Below are the code and all the weights of a small trained network. Each question names an input and a class and asks about switching units off, where a switched-off unit gives its printed mean instead of its output.

import numpy as np


def w(rows, s, z=0):
    codes = np.array(rows[::2]) - 128.0
    scale = np.full(codes.shape[1], s)
    scale[-1] = z or s
    return codes * scale


def f(y):
    return y / 2 * (1 + np.tanh(0.7978845608 * (y + 0.044715 * y**3)))


def log_softmax(a):
    a = a - a.max(-1, keepdims=True)
    return a - np.log(np.exp(a).sum(-1, keepdims=True))


def net(x, mask):
    res = np.array(x, float).reshape(1, 4) / 4 @ E
    y = f(res @ A[0][:, :-1].T + A[0][:, -1])
    res = res + np.where(mask, y, B[0][:, -1]) @ B[0][:, :-1]
    return log_softmax(res[-1] @ U[:, :-1].T + U[:, -1])


A, B = {}, {}
E = w([
[21,62,186,147,138,178,171,142,220,119],'x0',
[110,38,163,52,177,116,90,128,52,49],'x1',
[234,149,116,52,160,196,172,202,185,99],'x2',
[120,80,61,124,2,91,178,208,99,114],'x3',
],0.0071)
A[0] = w([
[131,224,111,170,99,120,172,136,171,212,68],'n0',
[135,183,194,131,255,179,71,118,149,146,66],'n1',
[39,117,118,204,80,70,92,99,63,159,252],'n2',
[35,67,203,151,139,200,180,141,212,149,28],'n3',
[231,177,80,130,160,82,17,100,67,157,78],'n4',
[171,231,79,245,92,151,158,100,204,222,161],'n5',
[156,127,87,81,163,211,164,199,196,58,131],'n6',
[126,102,11,131,35,93,203,197,128,146,126],'n7',
[99,213,205,112,195,174,62,9,134,132,119],'n8',
[64,83,114,177,128,70,100,79,87,187,191],'n9',
[117,58,76,122,40,120,190,188,63,93,50],'n10',
[163,200,198,117,197,196,90,23,129,141,156],'n11',
[133,220,98,175,99,110,169,120,194,202,56],'n12',
[137,12,176,55,203,93,112,165,70,54,91],'n13',
[50,121,151,178,105,61,107,106,71,178,117],'n14',
[119,91,69,112,50,72,189,200,116,116,80],'n15',
[33,27,174,172,141,159,185,138,207,124,92],'n16',
[84,75,144,185,113,33,124,74,91,197,86],'n17',
[95,48,145,99,185,83,112,120,58,15,120],'n18',
[162,174,181,128,233,169,74,69,135,160,66],'n19',
[167,165,90,209,110,150,185,102,174,223,99],'n20',
[152,46,118,120,26,89,165,193,88,139,82],'n21',
[203,165,58,149,145,68,88,156,11,154,17],'n22',
[221,98,126,79,146,151,163,201,199,141,192],'n23',
[238,168,72,58,140,175,147,152,166,75,151],'n24',
[28,66,155,155,168,159,203,144,204,94,84],'n25',
[124,176,89,197,113,99,164,118,216,233,58],'n26',
[165,20,143,80,172,115,44,101,37,14,97],'n27',
[200,184,73,141,134,69,56,106,43,154,39],'n28',
[204,156,145,86,158,215,195,210,190,141,186],'n29',
[48,124,168,188,111,85,61,45,104,169,195],'n30',
[225,98,179,43,148,166,209,174,154,76,161],'n31',
],0.0053,0.0028)
B[0] = w([
[77,55,50,33,215,147,146,194,68,93,183],'n0',
[67,57,180,107,22,37,199,177,143,211,207],'n1',
[216,211,245,190,160,182,71,140,67,184,253],'n2',
[242,88,8,20,13,92,32,49,203,72,203],'n3',
[225,64,44,53,46,67,36,37,244,58,228],'n4',
[73,88,59,66,184,162,164,216,8,51,254],'n5',
[181,210,183,179,93,199,53,97,83,239,208],'n6',
[64,64,210,150,58,42,199,155,151,166,217],'n7',
[73,49,202,153,56,22,215,165,146,189,239],'n8',
[193,210,200,201,182,210,63,142,82,196,217],'n9',
[36,55,202,131,64,51,202,155,165,210,181],'n10',
[76,55,199,145,35,15,213,187,174,170,237],'n11',
[27,77,44,32,231,147,118,223,46,95,185],'n12',
[44,119,41,35,228,179,151,240,29,77,218],'n13',
[172,251,199,171,115,204,74,174,108,223,199],'n14',
[69,55,218,142,46,43,199,114,199,197,183],'n15',
[254,116,32,15,29,143,17,59,198,72,214],'n16',
[176,233,182,170,128,180,82,141,70,248,193],'n17',
[79,112,76,60,238,199,139,227,46,101,213],'n18',
[30,48,208,115,42,9,213,128,187,213,207],'n19',
[65,119,44,55,194,187,159,216,47,71,192],'n20',
[85,51,181,135,69,32,178,162,159,180,181],'n21',
[195,71,55,41,52,85,24,52,184,105,201],'n22',
[183,207,199,193,143,168,76,160,67,224,220],'n23',
[180,200,191,167,74,180,57,115,83,208,229],'n24',
[215,105,23,33,33,119,14,72,195,67,203],'n25',
[72,116,33,23,227,165,123,205,42,89,189],'n26',
[75,84,42,36,231,165,140,248,31,85,237],'n27',
[225,122,54,32,57,120,26,21,231,98,207],'n28',
[165,205,183,171,108,178,78,177,70,196,241],'n29',
[174,191,201,176,117,177,66,193,72,188,247],'n30',
[141,213,189,203,144,190,57,153,75,216,224],'n31',
],0.0054,0.0055)
U = w([
[178,244,211,183,140,221,78,138,73,212,29],'0',
[36,89,31,60,232,182,170,194,36,67,59],'1',
[46,45,216,146,52,23,237,127,183,185,37],'2',
[238,109,16,59,51,128,32,36,213,75,58],'3',
[170,189,193,192,157,184,146,122,97,112,234],'4',
[54,147,74,220,235,151,208,5,240,44,2],'5',
[50,140,82,230,226,160,242,2,220,22,2],'6',
[59,153,86,217,234,150,241,17,214,15,2],'7',
],0.0086,0.007)

Each question gives the input, the list of numbers given to net, and the class t.
The units are the neurons (one row each of A and B). Each row of codes is followed by its name. A weight is (code - 128) times the scale printed after its matrix; where a second scale follows, it is the last column's (A, B and U).
mask holds one flag per neuron, in row order. A switched-off neuron (its flag False) gives its mean, the last column of its row in B, instead of its output. The means were averaged over made-up inputs and are rounded, as every weight is.
A unit's drop is (log p(t) with every unit on - log p(t) with that unit switched off) / (log p(t) with every unit on - log p(t) with every unit switched off).
The circuit of an input: a set's keep is (log p(t) with only the set's units on - log p(t) with every unit switched off) / (log p(t) with every unit on - log p(t) with every unit switched off). Starting from the 12 units with the biggest drops (on a tie, the unit counted first), units are removed one at a time, each time the one whose removal leaves the highest keep (on an exact tie, the one counted first), for as long as the keep stays at least 0.8.
circuit, biggest first: the units of the circuit, biggest drop first
unit that matters most: the unit with the biggest drop
top k neurons: the k neurons with the biggest drops, biggest first
drop when u is switched off: that unit's drop, to one decimal
input [-8,-1,7,-4], class 3: circuit, biggest first => (n4)
input [-5,-1,8,8], class 0: top 3 neurons => (n24; n23; n31)
input [7,-1,0,6], class 3: top 3 neurons => (n16; n25; n3)
input [0,4,-1,5], class 2: top 2 neurons => (n10; n5)
input [8,1,-7,-6], class 3: top 2 neurons => (n3; n16)
input [8,-6,3,7], class 3: top 2 neurons => (n16; n3)
input [-1,3,6,6], class 0: top 4 neurons => (n31; n23; n6; n24)
input [7,-6,-3,6], class 3: top 3 neurons => (n16; n3; n25)
input [3,-5,4,0], class 1: top 2 neurons => (n5; n2)
input [6,5,6,-7], class 2: top 3 neurons => (n1; n19; n11)
input [-5,8,5,-7], class 1: top 2 neurons => (n27; n13)
input [-2,7,-7,6], class 0: top 2 neurons => (n2; n14)
input [3,7,7,0], class 0: top 2 neurons => (n31; n6)
input [7,5,5,3], class 3: circuit, biggest first => (n16)
input [-1,4,-6,6], class 0: top 4 neurons => (n2; n9; n14; n17)
input [-8,-7,-3,-8], class 2: drop when n1 is switched off => 0.2
input [1,-1,3,-7], class 2: drop when n17 is switched off => 0.0
input [-5,4,0,-5], class 2: drop when n3 is switched off => 0.1
input [-4,-5,3,4], class 1: drop when n5 is switched off => 0.1
input [2,-2,-7,7], class 0: unit that matters most => n2
